Each row has a name. Each question is about the rows just above it.

gazu: [172 172 166 124 172 155 143]
momep: [125 125 125 125 125 125 125]
Zamu: [170 170  90 174 176 148 123]
Repeated in gazu: => [172]
Which value appears more than once in momep? => [125]
Which row holds [170 170  90 174 176 148 123]? => Zamu
Which value appears more than once in Zamu? => [170]
The row with [125 125 125 125 125 125 125] is => momep

tosov: [148 131 134 155 141 132 128 128 132]
vevi: [132 163 161 129 133 155 163 151 129]
Pafu: [115 133 155 104 100 144 116 149 160]
zul: [108 153 143 114 114 151 150 142 140]
Kaza: [153 117 114 172 157 112 116 112 103]
sovi: [129 155 163 131 136 164 153 147 147]
bogak: [145 123 117 150 137 118 123 121 105]
nidar: [113 145 155 115  99 155 136 145 154]
Fezu: [140 152 157 135 159 157 153 141 147]
Which value appears more than once in Kaza? => [112]
The value that sovi holds more than once: => [147]

zudun: [134 134 136 133 134 136 142 134]
pegov: [134 134 134 134 139 134 125 134]
Saf: [134  98 138 134 138 157 150 116]
Mobut: [126 170 125 127 124 105 130 143]
Foso: [151 149 125 123 124 120 153 124]
durod: [131 134 138 134 131 131 134 131]
Repeated in pegov: => [134]
The value that Foso holds more than once: => [124]
Which row holds [126 170 125 127 124 105 130 143]? => Mobut
Where do [131 134 138 134 131 131 134 131] appear? => durod
[134 134 136 133 134 136 142 134] is in which row? => zudun

kinu: [117 132 114 140 130 136 140 135 115  95 127 113 131 116 124 111 117 134
 117 116 140 134 131 134 117 110 114 146 140 142 113 140 122 134 140 112
 146 132 139 160 140 122 116 135 131 146 132 148 127 134 114 158 132 119]
tuvul: [117 132 114 140 130 136 140 135 115 113 127 113 131 116 113 111 117 134
 117 116 140 134 131 134 117 110 114 149 140 142 113 140 113 134 114 112
 146 132 139 160 140 122 116 135 131 146 132 148 127 134 114 158 132 119]
veg: [113 130 113 142 128 140 146 132 112  86 115 112 130  86 127 109 112 127
 117 112 142 133 129 140 113 114 115 149 150 146 120 135 120 128 116 118
 145 133 130 164 132 118 119 133 136 137 129 112 132 138 109 160 126 115]
zomag: [113 136 113 136 128 140 146 132 112  86 115 109 130 120 127 109 112 127
 117 112 142 133 129 140 113 136 115 131 136 144 121 125 120 136 133 128
 135 143 128 146 132 126 123 137 148 129 131 136 123 128 123 153 116 125]
rozu: [124 127 112 144 132 136 133 138 118 102 123 115 133 127 123 108 117 139
 120 124 137 132 128 131 118 108 116 146 138 142 109 138 121 133 121 110
 142 133 139 150 136 121 119 135 132 138 130 139 124 140 114 157 119 118]
Which row holds [124 127 112 144 132 136 133 138 118 102 123 115 133 127 123 108 117 139
 120 124 137 132 128 131 118 108 116 146 138 142 109 138 121 133 121 110
 142 133 139 150 136 121 119 135 132 138 130 139 124 140 114 157 119 118]? => rozu
Which row holds [117 132 114 140 130 136 140 135 115 113 127 113 131 116 113 111 117 134
 117 116 140 134 131 134 117 110 114 149 140 142 113 140 113 134 114 112
 146 132 139 160 140 122 116 135 131 146 132 148 127 134 114 158 132 119]? => tuvul
[113 136 113 136 128 140 146 132 112  86 115 109 130 120 127 109 112 127
 117 112 142 133 129 140 113 136 115 131 136 144 121 125 120 136 133 128
 135 143 128 146 132 126 123 137 148 129 131 136 123 128 123 153 116 125] is in which row? => zomag
Whose row is [113 130 113 142 128 140 146 132 112  86 115 112 130  86 127 109 112 127
 117 112 142 133 129 140 113 114 115 149 150 146 120 135 120 128 116 118
 145 133 130 164 132 118 119 133 136 137 129 112 132 138 109 160 126 115]? => veg
Which row holds [117 132 114 140 130 136 140 135 115  95 127 113 131 116 124 111 117 134
 117 116 140 134 131 134 117 110 114 146 140 142 113 140 122 134 140 112
 146 132 139 160 140 122 116 135 131 146 132 148 127 134 114 158 132 119]? => kinu

Nifo: [104 139  93  93  93]
ponad: [105 127 155  84 112]
bov: [103 103 103 103 119]
zufe: [131 131 160 131 131]
mepep: [105 127 155  84 157]
Repeated in bov: => [103]
Repeated in Nifo: => [93]
Which row holds [131 131 160 131 131]? => zufe
The value that zufe holds more than once: => [131]
Whose row is [105 127 155  84 157]? => mepep

Gafav: [144  85 120 145 142 136  73 143 124 106 130 131 129 132 109 125 124  96
 143 112 125 128 102 130 136 137 156  93 127 150 119 114 141 158 142 101
 118 133 116 146 121 134  84 125 113 143 102 163 128 146 149 110]
munaf: [107 151 106 123 140 129 127 111 120 136 123 135 133 138 134 127 139 123
 113 147 133 175 106 144  75  96 161 146 113 117 122 126 182 137 137 124
 142 138 109 144  95 146 106 143 113 132 144 140 138 149 113 155]
tol: [107 151 106 123 140 129 126 111 120 138 123 135 133 138 134 127 139 123
 113 147 133 175 123 144  75  96 161 146 113 117 122 126 182 137 137 124
 142 138 109 144  95 146 106 143 113 132 144 140 138 149 113 155]
fav: [107 151 106 123 140 129 127 117 120 136 123 135 133 138 134 127 139 123
 117 147 133 117 123 144  75  96 161 146 113 117 122 126 182 137 137 124
 142 138 109 144  95 146 106 143 113 135 114 165 126 110 107 120]
Which row holds [144  85 120 145 142 136  73 143 124 106 130 131 129 132 109 125 124  96
 143 112 125 128 102 130 136 137 156  93 127 150 119 114 141 158 142 101
 118 133 116 146 121 134  84 125 113 143 102 163 128 146 149 110]? => Gafav
Which row holds [107 151 106 123 140 129 126 111 120 138 123 135 133 138 134 127 139 123
 113 147 133 175 123 144  75  96 161 146 113 117 122 126 182 137 137 124
 142 138 109 144  95 146 106 143 113 132 144 140 138 149 113 155]? => tol
Whose row is [107 151 106 123 140 129 127 111 120 136 123 135 133 138 134 127 139 123
 113 147 133 175 106 144  75  96 161 146 113 117 122 126 182 137 137 124
 142 138 109 144  95 146 106 143 113 132 144 140 138 149 113 155]? => munaf
Whose row is [107 151 106 123 140 129 127 117 120 136 123 135 133 138 134 127 139 123
 117 147 133 117 123 144  75  96 161 146 113 117 122 126 182 137 137 124
 142 138 109 144  95 146 106 143 113 135 114 165 126 110 107 120]? => fav

fom: [140 127 116 133 116 113 129 139 106 137 140 128 136 139 128 126 108 102
 123 107 128 161 146 115 128 132 148 128 139 136 116 122 130 137 137 130
 131 124 101 119 116 144 170 121 139 121 124]
ligeb: [ 96 144 101 101 138 108 136 103 136 124 112 124 111 104 141 114 117 115
 105 129 119 144 140 117 140 137 125 119 164 113 129 142 140 137 118 143
 136 140 128 107 174 150 103 110 158 129 114]
vor: [140 144 101 101 138 108 136 103 127 124 112 124 111 104 141 114 117 115
 105 129 119 144 140 117 140 137 125 119 164 113 129 142 130 137 137 143
 136 124 128 107 174 150 103 110 158 129 114]
Nabo: [133 141 151 122 134 103  95 134 116 133 123 128 131 116 125 120 111 127
 116 103 128 150 115  98 140 113 148 159 144 136 163 124  97 143 139 133
 107  97 131 125 145 144 153 141 135 136 130]
Whose row is [140 127 116 133 116 113 129 139 106 137 140 128 136 139 128 126 108 102
 123 107 128 161 146 115 128 132 148 128 139 136 116 122 130 137 137 130
 131 124 101 119 116 144 170 121 139 121 124]? => fom
Whose row is [133 141 151 122 134 103  95 134 116 133 123 128 131 116 125 120 111 127
 116 103 128 150 115  98 140 113 148 159 144 136 163 124  97 143 139 133
 107  97 131 125 145 144 153 141 135 136 130]? => Nabo

levil: [134 131 131 114  99]
taput: [ 85 178 178 178 112]
donub: [166 166 166 167 166]
degan: [159 100  82 166 159]
nal: [120  98 113 138 117]
The value that donub holds more than once: => [166]
Which value appears more than once in taput? => [178]
Repeated in levil: => [131]
The value that degan holds more than once: => [159]
Whose row is [ 85 178 178 178 112]? => taput
Whose row is [134 131 131 114  99]? => levil

Mikis: [ 85 125 151  85]
merot: [162 162 162 162]
nikev: [124 133 124 128]
The value that merot holds more than once: => [162]
Which value appears more than once in nikev? => [124]
Whose row is [162 162 162 162]? => merot
Repeated in Mikis: => [85]
Whose row is [ 85 125 151  85]? => Mikis

gafa: [139 133 117 109 130  88 123  99 127 108 168 133 100 146 133 137 142 155
 138 131 126 108 139  98  98 155 137 128  92 142 128 138 133 138 110 150
 109 141 123 115 147 138 119 101]
tesug: [137 105 135 127 117 109 107 120 140 132 155 122 152 127 107 138 142 172
 109 124 132 123 120 114 123 138 141 136 124 124 139  89 116 141 120 118
 125 123 139 124 169 135 117 147]
Puli: [127 141 120 121 134 123 138 121 121 118 128 143 103 136 142 125 126 113
 142 123 125 123 138 124 119 132 125 123 101 150 122 154 137 124 126 142
 122 137 120 124 112 129 131 107]
Ripem: [126 126 132 133 126 138 127 137 130 134 119 118 138 122 125 126 125 123
 123 129 129 134 123 135 136 120 126 130 140 121 129 123 126 127 133 120
 132 124 130 132 126 125 129 138]
fodi: [124 144 122 126 137 136 142 128 119 122 115 136 106 132 145 123 120 101
 143 120 125 128 137 134 126 126 121 122 107 150 120 156 137 120 131 140
 127 134 119 128 102 125 134 110]
Derus: [138 105 134 124 117 104 106 117 139 129 161 126 148 130 108 138 144 176
 111 141 131 120 122 110 119 142 142 136 144 103 139  92 117 143 118 121
 121 124 137 122 170 137 116 143]
Whose row is [138 105 134 124 117 104 106 117 139 129 161 126 148 130 108 138 144 176
 111 141 131 120 122 110 119 142 142 136 144 103 139  92 117 143 118 121
 121 124 137 122 170 137 116 143]? => Derus
Whose row is [127 141 120 121 134 123 138 121 121 118 128 143 103 136 142 125 126 113
 142 123 125 123 138 124 119 132 125 123 101 150 122 154 137 124 126 142
 122 137 120 124 112 129 131 107]? => Puli

bita: [125 138 116 122 129 116 143 129 125 125 121 168 127 108 119 127 122 124]
rata: [124 126 137 135 133 170 124 134 124 126 132 168 126 133 127 120 133 124]
Garov: [129 120 123 168 120 168 126 122 123 120 126 168 125 134 138 129 129 138]
bil: [131 120 121 126 125 129 130 136 132 122 118 168 124 117 126 141 133 135]
Zad: [133 139 122 129 122 124 126 121 122 130 129 168 130 139 137 129 127 139]
Repeated in bil: => [126]
Where do [124 126 137 135 133 170 124 134 124 126 132 168 126 133 127 120 133 124] appear? => rata
Whose row is [129 120 123 168 120 168 126 122 123 120 126 168 125 134 138 129 129 138]? => Garov
Whose row is [131 120 121 126 125 129 130 136 132 122 118 168 124 117 126 141 133 135]? => bil
Whose row is [125 138 116 122 129 116 143 129 125 125 121 168 127 108 119 127 122 124]? => bita

Dibaz: [136 171 131 169 165 171 131 160 176 151 171 163 128 164 137 171 156 129
 171 170 163 165 127 126 177 129 127 127]
lofe: [130 171 126 169 125 129 167 164 176 151 128 128 167 166 138 166 156 173
 170 169 164 167 130 127 177 164 128 127]
sefi: [169 171 122 130 124 171 131 163 137 157 156 167 172 160 131 129 156 173
 170 169 164 128 128 126 156 163 127 128]
nif: [169 171 122 130 124 171 131 167 137 157 132 167 172 160 131 129 167 173
 170 169 164 167 127 162 177 125 128 127]
zav: [169 171 138 130 124 167 130 121 173 151 172 163 174 160 131 129 156 129
 132 170 129 164 167 162 177 128 127 167]
sif: [169 171 122 130 124 171 131 163 137 157 132 167 172 160 131 166 155 173
 170 169 169 128 169 126 174 164 166 128]
teku: [130 171 126 169 164 129 167 164 176 151 128 128 167 166 138 166 159 167
 170 130 169 166 130 127 177 125 127 167]
Vuf: [136 163 131 169 164 168 167 163 169 157 132 168 128 166 141 163 159 171
 170 130 169 166 169 126 178 166 166 128]
Which row holds [169 171 122 130 124 171 131 167 137 157 132 167 172 160 131 129 167 173
 170 169 164 167 127 162 177 125 128 127]? => nif
Whose row is [136 163 131 169 164 168 167 163 169 157 132 168 128 166 141 163 159 171
 170 130 169 166 169 126 178 166 166 128]? => Vuf
The row with [130 171 126 169 164 129 167 164 176 151 128 128 167 166 138 166 159 167
 170 130 169 166 130 127 177 125 127 167] is => teku
Where do [130 171 126 169 125 129 167 164 176 151 128 128 167 166 138 166 156 173
 170 169 164 167 130 127 177 164 128 127] appear? => lofe
Whose row is [169 171 122 130 124 171 131 163 137 157 132 167 172 160 131 166 155 173
 170 169 169 128 169 126 174 164 166 128]? => sif

dodet: [125 137 126 121 131]
sesus: [107 121 131 123 120]
datut: [ 81 111 125 144  81]
vumi: [157 141 139 121 146]
banor: [139 139 122 137 146]
lop: [127 135 104 151 120]
Ven: [131 122 113 144 123]
vil: [122 141 113 149 118]
voki: [133 133 133 123 136]
Repeated in voki: => [133]
Which value appears more than once in datut? => [81]
The value that banor holds more than once: => [139]
Whose row is [ 81 111 125 144  81]? => datut

zumuf: [120  99  99 124]
bosev: [122  80 146 140]
fum: [137  80 146 146]
nepot: [132  98 146 124]
Bapal: [134  80 172 124]
kavu: [124 124 124 124]
fak: [126  80 146 159]
Which value appears more than once in zumuf? => [99]
Whose row is [137  80 146 146]? => fum
Repeated in kavu: => [124]
Which row holds [122  80 146 140]? => bosev
The value that fum holds more than once: => [146]

